Below are the code and all the weights of a small trained network. Each question names an input and a class and asks about switching units off, where a switched-off unit gives its printed mean instead of its output.

import numpy as np


def w(rows, s, z=0):
    codes = np.array(rows[::2]) - 128.0
    scale = np.full(codes.shape[1], s)
    scale[-1] = z or s
    return codes * scale


def f(y):
    return np.maximum(y, 0)


def log_softmax(a):
    a = a - a.max(-1, keepdims=True)
    return a - np.log(np.exp(a).sum(-1, keepdims=True))


def net(x, mask):
    res = np.array(x, float).reshape(1, 5) / 4 @ E
    y = f(res @ A[0][:, :-1].T + A[0][:, -1])
    res = res + np.where(mask, y, B[0][:, -1]) @ B[0][:, :-1]
    return log_softmax(res[-1] @ U[:, :-1].T + U[:, -1])


A, B = {}, {}
E = w([
[162,67,27,103,124,29,236],'x0',
[255,214,42,153,142,135,76],'x1',
[144,104,151,194,149,64,135],'x2',
[113,175,113,252,168,121,194],'x3',
[95,134,153,117,66,146,122],'x4',
],0.0073)
A[0] = w([
[59,101,186,62,120,201,120,255],'N1',
[147,162,166,48,99,140,2,187],'N2',
[152,60,148,125,160,103,154,159],'N3',
[70,72,132,71,95,121,187,163],'N4',
[199,127,61,130,144,62,138,174],'N5',
[170,126,64,90,97,121,140,174],'N6',
[72,116,131,161,135,103,226,208],'N7',
[61,146,148,90,88,147,144,181],'N8',
[139,242,100,234,146,168,116,185],'N9',
],0.0099,0.0044)
B[0] = w([
[113,16,100,158,85,181,57,251],'N1',
[175,141,187,219,74,98,108,231],'N2',
[109,167,137,17,164,148,131,170],'N3',
[119,76,25,93,160,102,61,206],'N4',
[230,147,121,23,101,40,211,206],'N5',
[254,96,85,103,93,56,144,182],'N6',
[140,100,74,105,231,157,178,218],'N7',
[98,114,86,115,64,151,121,195],'N8',
[6,152,245,203,145,30,230,226],'N9',
],0.0081,0.011)
U = w([
[67,152,144,247,151,100,195,134],'0',
[46,95,22,96,199,192,125,93],'1',
[174,120,137,149,207,91,149,203],'2',
[254,160,71,94,98,70,177,2],'3',
[164,111,115,189,36,134,28,165],'4',
],0.0083,0.00081)

Each question gives the input, the list of numbers given to net, and the class t.
The units are the neurons (one row each of A and B). Each row of codes is followed by its name. A weight is (code - 128) times the scale printed after its matrix; where a second scale follows, it is the last column's (A, B and U).
mask holds one flag per neuron, in row order. A switched-off neuron (its flag False) gives its mean, the last column of its row in B, instead of its output. The means were averaged over made-up inputs and are rounded, as every weight is.
A unit's drop is (log p(t) with every unit on - log p(t) with that unit switched off) / (log p(t) with every unit on - log p(t) with every unit switched off).
The circuit of an input: a set's keep is (log p(t) with only the set's units on - log p(t) with every unit switched off) / (log p(t) with every unit on - log p(t) with every unit switched off). Starting from all 9 units, units are removed one at a time, each time the one whose removal leaves the highest keep (on an exact tie, the one counted first), for as long as the keep stays at least 0.8.
circuit, biggest first: the units of the circuit, biggest drop first
unit that matters most: the unit with the biggest drop
top k neurons: the k neurons with the biggest drops, biggest first
drop of u: that unit's drop, to one decimal
input [-3,5,-1,5,-1], class 0: unit that matters most : N9
input [0,-6,7,8,6], class 1: circuit, biggest first : N7, N2
input [-3,-2,4,-3,-4], class 4: circuit, biggest first : N9, N7
input [0,-1,2,1,3], class 1: circuit, biggest first : N2, N5
input [2,-3,2,-7,4], class 4: top 3 neurons : N7, N2, N1
input [-7,6,3,-4,-2], class 0: top 2 neurons : N9, N1
input [-4,-7,5,4,-8], class 1: top 2 neurons : N2, N7
input [-3,4,7,-1,-1], class 0: drop of N9 : 0.3
input [-6,5,-6,5,-6], class 0: drop of N9 : 0.1
input [2,-2,-7,3,3], class 1: drop of N2 : 0.2
input [-5,-5,-4,-3,-3], class 4: drop of N1 : 0.0
